Here is a tiny trained network, its code and every weight. The questions are about switching its units off for an input and a class, where a switched-off unit gives its printed mean instead of its output.

import numpy as np


def w(rows, s, z=0):
    codes = np.array(rows[::2]) - 128.0
    scale = np.full(codes.shape[1], s)
    scale[-1] = z or s
    return codes * scale


def norm(h):
    return h / np.sqrt((h * h).mean(-1, keepdims=True) + 1e-5)


def f(y):
    return y / 2 * (1 + np.tanh(0.7978845608 * (y + 0.044715 * y**3)))


def log_softmax(a):
    a = a - a.max(-1, keepdims=True)
    return a - np.log(np.exp(a).sum(-1, keepdims=True))


def net(x, mask):
    res = np.array(x, float).reshape(1, 8) / 4 @ E
    u = 0
    for l in range(2):
        y = f(norm(res) @ A[l][:, :-1].T + A[l][:, -1])
        res = res + np.where(mask[u : u + 14], y, B[l][:, -1]) @ B[l][:, :-1]
        u += 14
    return log_softmax(norm(res)[-1] @ U[:, :-1].T + U[:, -1])


A, B = {}, {}
E = w([
[189,82,160,78,94],'x0',
[110,184,173,187,31],'x1',
[253,94,97,217,133],'x2',
[53,98,55,193,65],'x3',
[151,150,173,99,70],'x4',
[90,198,96,99,64],'x5',
[168,177,81,164,110],'x6',
[103,227,74,173,137],'x7',
],0.0059)
A[0] = w([
[196,103,152,32,147,76],'0.n1',
[147,91,247,189,89,124],'0.n2',
[98,71,46,84,76,128],'0.n3',
[19,105,86,124,120,121],'0.n4',
[107,109,99,98,43,116],'0.n5',
[114,106,79,202,96,92],'0.n6',
[124,109,196,231,85,109],'0.n7',
[70,72,67,181,181,126],'0.n8',
[54,128,151,208,151,94],'0.n9',
[128,50,199,38,220,3],'0.n10',
[84,212,166,52,109,144],'0.n11',
[141,100,198,180,91,72],'0.n12',
[254,94,200,95,212,149],'0.n13',
[146,121,46,125,102,185],'0.n14',
],0.0093,0.0057)
B[0] = w([
[136,183,51,111,196,173],'0.n1',
[56,91,50,158,69,178],'0.n2',
[65,91,254,166,108,164],'0.n3',
[111,14,180,148,154,198],'0.n4',
[67,61,167,114,113,159],'0.n5',
[144,139,150,158,165,167],'0.n6',
[143,95,26,127,83,172],'0.n7',
[158,201,237,52,165,189],'0.n8',
[126,85,40,134,231,159],'0.n9',
[142,62,125,4,80,190],'0.n10',
[87,212,233,132,107,220],'0.n11',
[134,47,114,155,53,137],'0.n12',
[133,109,19,74,137,254],'0.n13',
[152,188,181,201,124,187],'0.n14',
],0.007,0.006)
A[1] = w([
[173,141,69,210,114,164],'1.n1',
[72,91,96,205,237,83],'1.n2',
[187,127,95,69,111,104],'1.n3',
[136,172,178,100,170,112],'1.n4',
[179,182,64,170,149,131],'1.n5',
[38,110,77,61,177,139],'1.n6',
[159,86,79,95,135,116],'1.n7',
[59,112,91,132,135,97],'1.n8',
[166,78,131,131,186,154],'1.n9',
[92,90,223,87,99,60],'1.n10',
[236,111,90,45,135,128],'1.n11',
[61,186,148,153,94,255],'1.n12',
[96,147,130,12,116,190],'1.n13',
[98,102,98,129,91,104],'1.n14',
],0.011,0.0059)
B[1] = w([
[195,119,127,168,79,196],'1.n1',
[132,112,166,26,206,168],'1.n2',
[126,128,111,71,128,163],'1.n3',
[130,85,113,116,155,156],'1.n4',
[143,167,122,255,177,181],'1.n5',
[110,86,179,132,98,195],'1.n6',
[129,86,140,98,143,167],'1.n7',
[139,54,98,146,135,137],'1.n8',
[101,147,137,61,123,164],'1.n9',
[100,235,207,178,133,179],'1.n10',
[110,164,64,46,109,209],'1.n11',
[160,49,220,148,161,254],'1.n12',
[58,94,178,136,173,223],'1.n13',
[174,65,142,187,79,137],'1.n14',
],0.0077,0.0082)
U = w([
[65,124,236,128,144,180],'0',
[96,183,117,114,88,5],'1',
[186,188,59,106,178,130],'2',
[91,87,107,6,156,156],'3',
[168,180,133,231,137,91],'4',
[160,60,78,158,66,137],'5',
],0.018,0.011)

Each question gives the input, the list of numbers given to net, and the class t.
The units are the neurons (one row each of A and B). Each row of codes is followed by its name. A weight is (code - 128) times the scale printed after its matrix; where a second scale follows, it is the last column's (A, B and U).
mask holds one flag per neuron, layer by layer. A switched-off neuron (its flag False) gives its mean, the last column of its row in B, instead of its output. The means were averaged over made-up inputs and are rounded, as every weight is.
A unit's drop is (log p(t) with every unit on - log p(t) with that unit switched off) / (log p(t) with every unit on - log p(t) with every unit switched off).
The circuit of an input: a set's keep is (log p(t) with only the set's units on - log p(t) with every unit switched off) / (log p(t) with every unit on - log p(t) with every unit switched off). Starting from the 12 units with the biggest drops (on a tie, the unit counted first), units are removed one at a time, each time the one whose removal leaves the highest keep (on an exact tie, the one counted first), for as long as the keep stays at least 0.8.
circuit, biggest first: the units of the circuit, biggest drop first
unit that matters most: the unit with the biggest drop
k most important neurons: the k neurons with the biggest drops, biggest first
k most important neurons of layer l: the k neurons of layer l with the biggest drops, biggest first
drop of u: that unit's drop, to one decimal
input [-1,-7,1,-7,7,7,5,5], class 2: circuit, biggest first => (0.n3; 0.n10)
input [-4,3,3,1,1,-8,-8,0], class 5: circuit, biggest first => (0.n2; 0.n7)
input [0,-4,-1,-1,-2,5,5,5], class 4: circuit, biggest first => (0.n14; 1.n5)
input [5,-4,7,-2,-8,-1,3,-2], class 2: unit that matters most => 1.n5
input [6,8,-3,-8,4,1,4,-6], class 3: circuit, biggest first => (0.n13; 1.n11)
input [-4,-3,4,4,6,7,8,-7], class 0: 3 most important neurons of layer 0 => (0.n3; 0.n5; 0.n13)
input [2,6,5,-8,-5,3,-8,2], class 3: 2 most important neurons of layer 0 => (0.n13; 0.n14)
input [4,1,-8,-7,3,-8,-1,6], class 3: 4 most important neurons of layer 0 => (0.n13; 0.n10; 0.n1; 0.n3)
input [4,7,-7,-3,-2,-7,-5,-6], class 3: 2 most important neurons => (0.n10; 0.n13)
input [3,8,-2,-1,-2,5,8,3], class 4: 2 most important neurons => (0.n8; 0.n10)
input [-2,-3,3,-3,-1,-3,7,2], class 2: 2 most important neurons of layer 0 => (0.n13; 0.n11)
input [3,-2,6,7,-4,1,-4,3], class 0: 2 most important neurons => (0.n3; 0.n8)
input [-4,-8,1,5,-5,3,4,-3], class 0: 2 most important neurons of layer 0 => (0.n3; 0.n8)
input [-2,4,-5,-2,7,-7,2,-6], class 5: 3 most important neurons of layer 0 => (0.n2; 0.n8; 0.n12)
input [-4,4,8,-7,-3,3,0,3], class 2: unit that matters most => 0.n11
input [7,-7,3,-6,-2,6,5,2], class 2: 2 most important neurons => (1.n5; 0.n1)
input [-8,3,4,1,0,1,0,-3], class 4: 2 most important neurons => (1.n5; 0.n13)
input [-4,8,-2,-6,7,-7,7,-1], class 5: drop of 0.n2 => 0.1
input [2,7,3,-2,-6,-6,-5,-4], class 5: drop of 0.n2 => 0.2
input [-6,1,4,-7,-5,-4,6,-5], class 2: unit that matters most => 1.n5
input [4,-8,-3,1,2,2,7,5], class 0: drop of 0.n3 => 0.2
